Below are the code and all the weights of a small trained network. Each question names an input and a class and asks about switching units off, where a switched-off unit gives its printed mean instead of its output.

import numpy as np


def w(rows, s, z=0):
    codes = np.array(rows[::2]) - 128.0
    scale = np.full(codes.shape[1], s)
    scale[-1] = z or s
    return codes * scale


def f(y):
    return y / 2 * (1 + np.tanh(0.7978845608 * (y + 0.044715 * y**3)))


def log_softmax(a):
    a = a - a.max(-1, keepdims=True)
    return a - np.log(np.exp(a).sum(-1, keepdims=True))


def net(x, mask):
    res = np.array(x, float).reshape(1, 5) / 4 @ E
    y = f(res @ A[0][:, :-1].T + A[0][:, -1])
    res = res + np.where(mask, y, B[0][:, -1]) @ B[0][:, :-1]
    return log_softmax(res[-1] @ U[:, :-1].T + U[:, -1])


A, B = {}, {}
E = w([
[109,4,173,130,173],'x0',
[213,90,21,151,145],'x1',
[54,106,91,204,37],'x2',
[166,151,178,247,177],'x3',
[209,107,184,121,30],'x4',
],0.0043)
A[0] = w([
[183,94,53,153,136,96],'neuron 1',
[143,226,97,127,102,101],'neuron 2',
[187,155,156,75,189,99],'neuron 3',
[128,129,130,133,129,34],'neuron 4',
[139,138,142,162,140,42],'neuron 5',
[141,219,100,128,104,89],'neuron 6',
[60,151,82,132,213,109],'neuron 7',
[147,135,138,112,149,55],'neuron 8',
[69,102,91,213,54,99],'neuron 9',
[87,98,72,4,82,87],'neuron 10',
[113,22,156,128,155,93],'neuron 11',
[153,151,163,221,162,90],'neuron 12',
[188,92,49,155,138,107],'neuron 13',
[130,132,133,139,130,40],'neuron 14',
[148,113,96,137,130,57],'neuron 15',
[175,149,151,82,180,97],'neuron 16',
[180,112,166,122,71,85],'neuron 17',
[125,129,126,129,134,130],'neuron 18',
[168,145,147,90,172,86],'neuron 19',
[142,223,98,127,103,98],'neuron 20',
[71,147,91,134,198,104],'neuron 21',
[91,117,110,165,85,76],'neuron 22',
[165,105,74,145,133,91],'neuron 23',
[201,108,180,123,56,97],'neuron 24',
[77,154,200,113,121,94],'neuron 25',
[113,12,158,128,157,108],'neuron 26',
[128,126,122,129,126,2],'neuron 27',
[154,153,164,221,162,81],'neuron 28',
[126,128,128,128,127,57],'neuron 29',
[165,117,155,120,85,81],'neuron 30',
[56,168,224,113,118,106],'neuron 31',
],0.013,0.004)
B[0] = w([
[169,203,173,55,160,187],'neuron 1',
[48,170,174,187,150,207],'neuron 2',
[60,52,93,64,161,211],'neuron 3',
[119,163,94,125,180,93],'neuron 4',
[135,157,88,141,200,111],'neuron 5',
[53,178,157,178,162,190],'neuron 6',
[131,196,14,136,41,223],'neuron 7',
[99,144,89,106,186,111],'neuron 8',
[40,39,68,30,189,227],'neuron 9',
[244,65,93,228,251,253],'neuron 10',
[39,200,163,192,170,201],'neuron 11',
[202,75,105,196,197,207],'neuron 12',
[176,197,191,47,146,200],'neuron 13',
[122,166,91,126,189,96],'neuron 14',
[133,185,116,104,182,112],'neuron 15',
[76,69,101,80,157,186],'neuron 16',
[124,191,33,137,102,175],'neuron 17',
[129,129,125,128,122,129],'neuron 18',
[83,92,98,88,167,163],'neuron 19',
[51,170,169,183,152,201],'neuron 20',
[130,182,39,133,68,194],'neuron 21',
[84,122,85,86,198,146],'neuron 22',
[154,181,151,86,157,150],'neuron 23',
[126,206,9,144,58,218],'neuron 24',
[173,202,151,68,180,188],'neuron 25',
[29,190,186,203,153,221],'neuron 26',
[115,186,81,118,205,87],'neuron 27',
[199,91,95,195,214,204],'neuron 28',
[122,149,109,125,157,99],'neuron 29',
[120,176,52,134,124,146],'neuron 30',
[195,228,173,22,186,240],'neuron 31',
],0.032,0.0038)
U = w([
[54,162,202,201,129,137],'0',
[214,76,113,191,178,120],'1',
[186,176,191,43,124,135],'2',
[63,46,102,58,138,137],'3',
[139,163,57,146,39,134],'4',
[164,37,224,149,1,204],'5',
[139,101,161,131,90,1],'6',
],0.0071,0.0038)

Each question gives the input, the list of numbers given to net, and the class t.
The units are the neurons (one row each of A and B). Each row of codes is followed by its name. A weight is (code - 128) times the scale printed after its matrix; where a second scale follows, it is the last column's (A, B and U).
mask holds one flag per neuron, in row order. A switched-off neuron (its flag False) gives its mean, the last column of its row in B, instead of its output. The means were averaged over made-up inputs and are rounded, as every weight is.
A unit's drop is (log p(t) with every unit on - log p(t) with that unit switched off) / (log p(t) with every unit on - log p(t) with every unit switched off).
The circuit of an input: a set's keep is (log p(t) with only the set's units on - log p(t) with every unit switched off) / (log p(t) with every unit on - log p(t) with every unit switched off). Starting from the 12 units with the biggest drops (on a tie, the unit counted first), units are removed one at a time, each time the one whose removal leaves the highest keep (on an exact tie, the one counted first), for as long as the keep stays at least 0.8.
units of the circuit, in order: the units of the circuit, biggest drop first
most important unit: the unit with the biggest drop
top k neurons: the k neurons with the biggest drops, biggest first
drop when u is switched off: that unit's drop, to one decimal
input [0,-6,5,6,-8], class 4: top 2 neurons : [neuron 7; neuron 21]
input [4,-4,0,-4,6], class 4: units of the circuit, in order : [neuron 24]
input [-8,1,-2,-8,7], class 0: top 3 neurons : [neuron 2; neuron 20; neuron 6]
input [8,4,5,-7,3], class 0: top 2 neurons : [neuron 26; neuron 11]
input [-2,1,7,-4,7], class 3: top 4 neurons : [neuron 9; neuron 7; neuron 22; neuron 21]
input [7,-5,0,-8,5], class 1: top 3 neurons : [neuron 10; neuron 2; neuron 20]
input [-7,-4,-8,3,-7], class 3: top 4 neurons : [neuron 3; neuron 16; neuron 19; neuron 26]
input [-7,-3,0,8,3], class 1: top 3 neurons : [neuron 28; neuron 12; neuron 26]
input [5,-1,6,7,-6], class 1: top 2 neurons : [neuron 12; neuron 28]
input [7,-5,4,4,-8], class 4: top 4 neurons : [neuron 7; neuron 21; neuron 2; neuron 20]
input [4,8,7,-6,1], class 2: top 2 neurons : [neuron 13; neuron 1]
input [-6,7,-1,-5,0], class 2: top 3 neurons : [neuron 13; neuron 1; neuron 26]
input [-6,2,8,7,7], class 3: top 2 neurons : [neuron 9; neuron 10]
input [0,4,0,-1,-6], class 4: top 3 neurons : [neuron 7; neuron 31; neuron 21]
input [3,-8,1,-8,-3], class 1: top 3 neurons : [neuron 10; neuron 13; neuron 1]
input [1,-1,-7,5,-7], class 3: units of the circuit, in order : [neuron 3]
input [3,6,-1,5,4], class 2: top 3 neurons : [neuron 13; neuron 10; neuron 1]
input [2,0,7,-8,-7], class 1: drop when neuron 10 is switched off : 4.2
input [3,5,-1,-5,6], class 4: drop when neuron 12 is switched off : 0.8
input [-7,3,7,-4,2], class 0: most important unit : neuron 2
input [-7,-5,4,-8,2], class 1: drop when neuron 11 is switched off : 0.2
input [5,-1,6,5,-2], class 3: drop when neuron 18 is switched off : 0.0
